[ 0.45  0.12  2.04  0.72 -0.51  1.66  0.38 -0.43 -0.54 -2.18 -0.96 -0.71
  0.88  5.26  2.75 -0.93 -0.78  1.23  0.07 -0.32] : (19)
[ 0.62  0.27  1.91  1.73 -0.20  1.83  0.42 -0.63 -0.66 -2.36 -1.46 -0.68
  0.85  5.72  2.90 -0.88 -1.17  0.99  0.27 -0.48] : (19)
[ 3.91  2.02  0.67 -1.65 -4.51 -0.36  0.78  1.27 -0.38 -1.97  2.05 -0.47
  1.29  1.32  7.98 -0.59 -1.56  1.12  4.71  1.69] : (24)
[ 4.97  2.27  5.77 -3.81  1.70  0.52  0.89  0.72  0.82  0.98 -6.39 -0.38
  4.30  3.99  5.84 -1.86 -0.56 -0.86 -0.82  1.81] : (19)
[ 5.12  3.04  0.39 -3.62 -4.85 -0.84  1.00  1.77 -0.35 -0.41  2.87 -0.16
  1.11  0.03  8.93 -0.14 -1.95  0.75  5.12  2.16] : (24)
[ 5.05  3.98  1.34 -4.33 -4.85 -0.44  1.35  1.26 -0.87  0.66  2.25 -0.33
  1.72  1.24  8.53  0.18 -2.91  0.12  4.12  1.33] : (24)
[ 0.87 -0.71  1.13 -4.46  1.07  1.96  1.11 -1.54 -1.48  1.65 -1.03 -1.78
  1.38  0.26 -2.32 -0.39 -0.76  2.00 -2.89 -1.44] : (24)
[ 2.28  2.27  2.98 -3.81  0.01  2.18  1.45 -1.66 -1.63  1.48 -2.24 -1.57
  1.80  4.34  0.45  0.17 -3.25  0.98 -2.64 -2.14] : (24)
[ 3.30  2.02  4.57 -6.26  1.34  3.05  2.05 -3.00 -2.43  4.39 -4.22 -2.14
  2.52  4.84 -3.27  0.62 -4.21  0.80 -6.11 -3.52] : (24)
[-0.78  0.60  0.45 -0.46 -0.63  1.56  0.04  0.45 -0.52 -1.81 -0.15 -0.39
  0.70  4.00  3.04 -0.57 -0.38  1.14  0.26 -0.41] : (19)
[ 4.85  3.93  2.61 -5.30 -2.19  0.13  0.85  0.60 -0.23  1.61 -2.37 -0.50
  2.68  2.38  6.28 -0.37 -2.05 -0.37  1.15  0.98] : (24)
[ 1.11 -0.58  2.21 -1.91  1.79  0.43 -0.70  1.74  1.36 -0.53 -4.13 -0.16
  3.02 -0.36  5.96 -2.49  3.19  0.06  0.81  3.47] : (19)
[ 0.42  0.14  2.05  0.99 -0.42  1.69  0.27 -0.46 -0.56 -2.47 -0.86 -0.60
  0.91  5.96  3.95 -0.85 -0.72  1.07  0.21 -0.32] : (19)
[ 5.55  3.38  0.78 -4.78 -5.11 -0.73  1.08  1.58 -0.69  0.12  2.56 -0.21
  1.33  0.68  9.04  0.13 -2.55  0.41  4.93  1.73] : (24)
[-0.62 -0.64  0.60  1.26 -0.57  1.46  0.14  0.00 -0.42 -2.84 -0.33 -0.40
  0.52  4.49  2.54 -1.14  0.24  1.35  0.70  0.03] : (19)
[-2.04  0.77  0.50 -0.81  1.25  2.64  0.07 -1.27 -1.04 -1.36 -1.25 -0.79
  0.15  5.02  0.93 -0.40 -0.34  0.86 -1.93 -1.57] : (19)
[ 6.33  3.15  1.26 -3.44 -5.49 -1.12  1.31  1.99 -0.55 -0.52  2.95 -0.27
  1.54  0.35  9.93 -0.14 -2.66  0.75  5.99  2.02] : (24)
[-0.15 -0.53  1.00  1.08 -0.50  1.54  0.09 -0.15 -0.24 -3.02 -0.24 -0.46
  0.55  4.37  3.16 -1.09  0.35  1.38  1.57  0.00] : (19)

[-1.83  1.10  2.75 -5.23 -0.17  2.44 -0.45 -2.16 -5.57  0.10  1.69 -0.49
 -1.15  1.26  1.03  1.55  2.60 -0.01  0.78  0.61 -2.03 -0.52 -2.75 -0.50
  1.11  1.22] : (50)
[ 0.51  0.24 -0.93  2.41  1.17 -0.48  0.54  0.30 -1.21  0.29 -1.28  1.48
 -0.25 -1.73 -2.32  0.58  0.72 -0.53  0.89 -2.29  2.61 -1.24  1.55 -0.76
  0.36 -0.49] : (43)
[-0.01  0.01 -0.78  1.71  0.18  0.10 -0.50  0.14  0.33  1.22  0.27  0.36
 -2.53 -1.10 -1.00  1.86  1.61 -0.63 -1.46 -0.85  1.69  0.58  2.04  1.43
 -0.07  0.50] : (50)
[ 0.06  2.27  1.47  3.02 -0.61 -1.91  0.79 -1.24 -0.82 -0.28 -2.48 -0.12
 -2.67 -2.49 -2.95  1.13 -0.90 -2.42  2.88 -2.85  3.57 -1.75  0.64 -0.49
  0.46  3.53] : (43)
[ 3.91 -4.86  4.57 -5.00  3.90  2.21  0.89  1.43 -1.53 -0.74  1.01  1.32
  4.12  1.42  4.14  2.24 -5.96  4.19 -0.15 -6.61 -8.53 -0.62 -2.10 -8.83
 -1.70 -3.68] : (50)
[ 2.22 -1.90 -1.24 -0.36 -0.45  0.00 -1.88 -2.34 -3.16 -2.53 -9.83  0.56
 -1.33 -1.35 -2.24 -2.39  3.29 -3.53  0.74 -4.92  2.35  1.91 -1.77 -6.24
 -0.12 -1.32] : (50)
[-0.38  3.31  1.17  0.34  0.72  0.70  0.26 -2.41 -2.98  0.66 -2.02  1.39
 -4.27 -2.22 -4.78  3.87  4.01 -1.14  2.50 -4.32  3.22 -2.60  1.26  0.49
 -0.09  2.38] : (50)
[ 2.41 -3.74 -2.11  2.49  1.49 -1.42  1.68  1.54  1.50  1.51  0.62  0.82
 -2.74  3.89 -3.34  6.40  3.54  2.14 -2.79  4.19  9.99  3.59  6.18  2.35
  2.54  0.86] : (50)
[-0.40  0.86 -0.47  0.29  0.07  0.75 -1.35 -0.49  0.72  0.82  1.29 -0.27
 -2.06 -0.13 -0.84  1.27 -0.10 -0.04 -2.46  0.46  0.31  2.06  1.79  2.39
 -0.12  0.55] : (43)
[-0.54  0.89  0.13 -0.80 -0.11  0.81 -0.64 -1.28 -1.09  0.51  0.91 -0.07
 -2.56  0.08 -0.22  1.56  1.97 -0.30 -0.32 -0.42  0.43  0.60  0.93  0.72
  0.21  0.65] : (50)
[-0.97  1.68  0.85 -0.85  0.11  1.03 -1.08 -1.89 -1.08  1.02  0.86  0.42
 -4.65 -0.82 -2.37  3.68  2.95 -0.74 -0.92 -3.03  1.57  0.42  1.99  2.20
  0.08  1.38] : (50)
[ 0.54  1.75 -0.45  2.85  1.13  1.00 -0.44  1.35  0.22  1.89 -0.16 -0.64
 -1.86 -2.74 -4.02  0.25 -3.03 -1.27 -3.56 -2.59  1.53 -0.06  3.26  4.00
 -2.52  4.31] : (50)
[ 0.32  1.59 -0.93  2.51  0.53  0.81 -0.57  1.17  0.73  1.34  0.52 -0.38
 -2.25 -1.83 -2.74  0.35 -2.26 -1.40 -3.58 -2.35  1.91  0.83  2.98  4.47
 -1.23  3.74] : (50)
[ 0.29  2.51  0.11  2.42  0.87  0.25  0.42 -2.13 -1.21  0.99 -2.18  1.50
 -3.54 -2.08 -4.18  2.34  1.37 -0.98  1.49 -4.22  2.29 -1.91  2.16 -0.45
 -0.19  1.61] : (50)
[ 0.18  0.93 -0.12  1.57  0.52  1.36 -0.45  2.07 -0.15  1.57  0.94 -1.08
  0.50 -1.69 -1.61 -1.24 -3.47 -1.18 -3.72 -1.02  0.22  1.04  2.49  2.97
 -2.29  3.31] : (50)
[ 0.23 -2.62 -1.00  0.59  0.74 -0.05 -0.23  0.94 -0.45  0.66 -0.03  1.00
 -0.10 -0.63 -0.36  0.23 -0.90 -0.39 -1.08  1.08  1.06  0.35  1.45  0.41
  0.13 -2.68] : (43)
[ 3.65 -3.90  4.11 -3.07  3.42  2.10 -0.42  1.16 -0.74  0.56  1.35  1.92
 -0.10 -0.39  2.13  5.06 -4.92  3.36 -2.26 -7.02 -5.07  0.29  1.60 -5.02
 -2.13 -2.73] : (50)
